Below are the code and all the weights of a small trained network. Each question names an input and a class and asks about switching units off, where a switched-off unit gives its printed mean instead of its output.

import numpy as np


def w(rows, s, z=0):
    codes = np.array(rows[::2]) - 128.0
    scale = np.full(codes.shape[1], s)
    scale[-1] = z or s
    return codes * scale


def f(y):
    return np.maximum(y, 0)


def log_softmax(a):
    a = a - a.max(-1, keepdims=True)
    return a - np.log(np.exp(a).sum(-1, keepdims=True))


def net(x, mask):
    res = np.array(x, float).reshape(1, 4) / 4 @ E
    y = f(res @ A[0][:, :-1].T + A[0][:, -1])
    res = res + np.where(mask, y, B[0][:, -1]) @ B[0][:, :-1]
    return log_softmax(res[-1] @ U[:, :-1].T + U[:, -1])


A, B = {}, {}
E = w([
[10,134,121,112,107,133,127],'x0',
[113,79,122,141,160,57,36],'x1',
[136,207,108,159,63,73,121],'x2',
[139,166,195,46,135,119,94],'x3',
],0.014)
A[0] = w([
[103,55,49,196,117,128,167,76],'N1',
[131,166,168,69,147,113,104,33],'N2',
[128,69,135,140,138,57,98,79],'N3',
[97,86,112,134,154,70,75,98],'N4',
[148,138,110,115,120,178,178,120],'N5',
[121,186,123,145,88,104,115,49],'N6',
[128,211,136,167,99,55,125,62],'N7',
[149,97,81,208,125,157,135,84],'N8',
[235,107,135,137,117,125,136,74],'N9',
[126,32,155,91,196,186,152,82],'N10',
[142,149,89,111,90,116,117,250],'N11',
[157,161,198,47,135,114,82,99],'N12',
[135,169,123,154,104,120,124,67],'N13',
[90,117,117,139,153,87,77,58],'N14',
[139,117,46,176,140,125,137,53],'N15',
[133,141,121,135,92,103,111,79],'N16',
[152,166,104,118,121,171,158,60],'N17',
[9,118,100,135,100,135,150,32],'N18',
[145,155,110,116,114,162,181,64],'N19',
[175,84,103,123,139,65,70,76],'N20',
[140,133,110,90,98,182,176,67],'N21',
[147,168,95,133,86,82,114,49],'N22',
[111,72,128,97,178,187,135,50],'N23',
[218,128,129,138,164,108,144,51],'N24',
[170,131,179,76,116,126,113,101],'N25',
[206,130,128,157,150,118,148,60],'N26',
[125,161,118,137,139,123,120,97],'N27',
[65,154,141,66,128,123,119,108],'N28',
[143,161,114,116,78,105,167,112],'N29',
[112,157,171,118,96,186,213,102],'N30',
[128,84,133,87,157,172,135,66],'N31',
],0.016,0.014)
B[0] = w([
[221,220,81,116,90,164,204,228],'N1',
[162,242,73,108,101,164,210,165],'N2',
[109,170,153,114,141,55,140,199],'N3',
[147,116,202,79,188,55,160,218],'N4',
[162,114,186,116,151,67,127,190],'N5',
[86,163,102,157,177,175,89,162],'N6',
[117,185,64,167,172,136,75,200],'N7',
[193,203,99,120,86,134,181,194],'N8',
[32,42,154,89,80,166,85,198],'N9',
[120,172,87,213,154,138,45,249],'N10',
[176,67,126,201,129,100,82,233],'N11',
[208,203,80,116,91,147,189,222],'N12',
[52,195,110,134,159,151,116,149],'N13',
[72,115,198,85,158,90,166,179],'N14',
[171,224,113,108,108,158,171,174],'N15',
[100,168,133,152,178,160,111,151],'N16',
[80,189,159,71,159,85,169,160],'N17',
[40,36,151,73,33,194,79,199],'N18',
[121,162,161,87,167,71,144,167],'N19',
[70,107,178,92,149,69,167,209],'N20',
[89,140,168,90,170,61,152,175],'N21',
[74,181,110,172,174,157,87,169],'N22',
[92,168,77,201,162,141,66,195],'N23',
[3,47,124,84,70,185,103,183],'N24',
[165,181,99,143,73,148,185,187],'N25',
[59,95,121,63,84,174,77,174],'N26',
[105,142,102,124,138,128,122,136],'N27',
[137,73,112,102,39,185,133,184],'N28',
[118,143,109,168,162,113,84,175],'N29',
[114,110,191,95,171,40,157,219],'N30',
[117,164,83,202,168,122,82,177],'N31',
],0.011,0.016)
U = w([
[98,149,227,81,191,29,134,110],'0',
[97,176,96,235,190,153,3,101],'1',
[186,195,100,106,26,182,199,98],'2',
[45,84,169,60,2,205,53,129],'3',
[243,27,192,246,111,103,81,253],'4',
[165,48,184,144,166,181,124,116],'5',
[175,45,155,124,186,196,131,112],'6',
],0.0096,0.037)

Each question gives the input, the list of numbers given to net, and the class t.
The units are the neurons (one row each of A and B). Each row of codes is followed by its name. A weight is (code - 128) times the scale printed after its matrix; where a second scale follows, it is the last column's (A, B and U).
mask holds one flag per neuron, in row order. A switched-off neuron (its flag False) gives its mean, the last column of its row in B, instead of its output. The means were averaged over made-up inputs and are rounded, as every weight is.
A unit's drop is (log p(t) with every unit on - log p(t) with that unit switched off) / (log p(t) with every unit on - log p(t) with every unit switched off).
unit that matters most: the unit with the biggest drop
k most important neurons: the k neurons with the biggest drops, biggest first
drop of u: that unit's drop, to one decimal
input [5,-7,4,-6], class 0: most important neuron => N30
input [4,-4,7,-7], class 1: 4 most important neurons => N7, N29, N6, N12
input [-4,1,-8,8], class 1: 4 most important neurons => N10, N23, N31, N1
input [-5,3,-4,-1], class 3: 2 most important neurons => N24, N9
input [-6,0,0,-6], class 2: 4 most important neurons => N8, N1, N15, N18
input [-3,-6,-5,-6], class 0: 4 most important neurons => N30, N5, N21, N12
input [-7,2,4,7], class 2: 2 most important neurons => N12, N25
input [-7,-2,-5,-2], class 3: 2 most important neurons => N9, N24
input [4,-2,1,3], class 3: 4 most important neurons => N28, N1, N10, N4
input [7,6,0,-1], class 3: 3 most important neurons => N18, N28, N30
input [7,4,-8,5], class 1: 2 most important neurons => N10, N23
input [2,4,0,-6], class 2: drop of N29 => 0.0
input [1,7,-2,-6], class 0: drop of N4 => 0.3
input [2,7,-6,-3], class 0: unit that matters most => N4
input [-4,-6,4,5], class 0: drop of N30 => 0.1
